Below is a small trained network, with its code and all its weights. Each question gives an input and a class and asks what happens when units are switched off, that is, made to give their printed mean instead of their output.

import numpy as np


def w(rows, s, z=0):
    codes = np.array(rows[::2]) - 128.0
    scale = np.full(codes.shape[1], s)
    scale[-1] = z or s
    return codes * scale


def norm(h):
    return h / np.sqrt((h * h).mean(-1, keepdims=True) + 1e-5)


def f(y):
    return y / 2 * (1 + np.tanh(0.7978845608 * (y + 0.044715 * y**3)))


def log_softmax(a):
    a = a - a.max(-1, keepdims=True)
    return a - np.log(np.exp(a).sum(-1, keepdims=True))


def net(x, mask):
    res = np.array(x, float).reshape(1, 6) / 4 @ E
    u = 0
    for l in range(3):
        y = f(norm(res) @ A[l][:, :-1].T + A[l][:, -1])
        res = res + np.where(mask[u : u + 4], y, B[l][:, -1]) @ B[l][:, :-1]
        u += 4
    return log_softmax(norm(res)[-1] @ U[:, :-1].T + U[:, -1])


A, B = {}, {}
E = w([
[145,56,123],'x0',
[140,201,156],'x1',
[148,73,143],'x2',
[135,103,253],'x3',
[117,183,143],'x4',
[124,118,128],'x5',
],0.0034)
A[0] = w([
[112,255,26,52],'L0N1',
[122,127,126,114],'L0N2',
[140,129,131,106],'L0N3',
[116,235,221,6],'L0N4',
],0.0072,0.0014)
B[0] = w([
[63,138,9,254],'L0N1',
[134,128,127,126],'L0N2',
[109,126,124,125],'L0N3',
[200,157,224,207],'L0N4',
],0.014,0.0039)
A[1] = w([
[103,104,173,44],'L1N1',
[135,200,229,1],'L1N2',
[155,147,129,82],'L1N3',
[119,1,114,82],'L1N4',
],0.0092,0.00079)
B[1] = w([
[129,138,57,144],'L1N1',
[241,254,193,229],'L1N2',
[186,129,103,124],'L1N3',
[125,14,159,253],'L1N4',
],0.011,0.0038)
A[2] = w([
[98,142,69,40],'L2N1',
[128,160,145,2],'L2N2',
[139,115,183,108],'L2N3',
[91,161,12,33],'L2N4',
],0.011,0.00062)
B[2] = w([
[103,169,109,178],'L2N1',
[205,121,103,130],'L2N2',
[122,164,57,156],'L2N3',
[2,239,73,253],'L2N4',
],0.0084,0.0053)
U = w([
[114,9,138,1],'0',
[42,181,52,173],'1',
[187,193,175,214],'2',
],0.014,0.00065)

Each question gives the input, the list of numbers given to net, and the class t.
The units are the neurons (one row each of A and B). Each row of codes is followed by its name. A weight is (code - 128) times the scale printed after its matrix; where a second scale follows, it is the last column's (A, B and U).
mask holds one flag per neuron, layer by layer. A switched-off neuron (its flag False) gives its mean, the last column of its row in B, instead of its output. The means were averaged over made-up inputs and are rounded, as every weight is.
A unit's drop is (log p(t) with every unit on - log p(t) with that unit switched off) / (log p(t) with every unit on - log p(t) with every unit switched off).
most important unit: the unit with the biggest drop
k most important neurons: the k neurons with the biggest drops, biggest first
top k neurons in layer l: the k neurons of layer l with the biggest drops, biggest first
drop when u is switched off: that unit's drop, to one decimal
input [2,-6,-3,2,4,-4], class 0: most important unit	L0N4
input [-3,-6,-6,7,-5,6], class 2: 4 most important neurons	[L0N1; L2N4; L1N2; L2N3]
input [5,-8,-8,5,2,-5], class 0: 2 most important neurons	[L0N4; L0N1]
input [7,8,6,8,-7,2], class 0: 2 most important neurons	[L0N4; L1N4]
input [-8,8,-1,0,8,6], class 2: 2 most important neurons	[L0N4; L2N4]
input [4,-4,-2,7,2,-4], class 2: 2 most important neurons	[L0N1; L1N2]
input [-1,-4,-1,-1,-8,-6], class 0: top 2 neurons in layer 0	[L0N1; L0N4]
input [-8,2,8,4,-8,4], class 2: drop when L0N1 is switched off	3.4
input [8,8,6,1,-6,6], class 0: drop when L0N4 is switched off	0.2
input [-3,3,2,0,1,1], class 2: drop when L0N4 is switched off	1.9
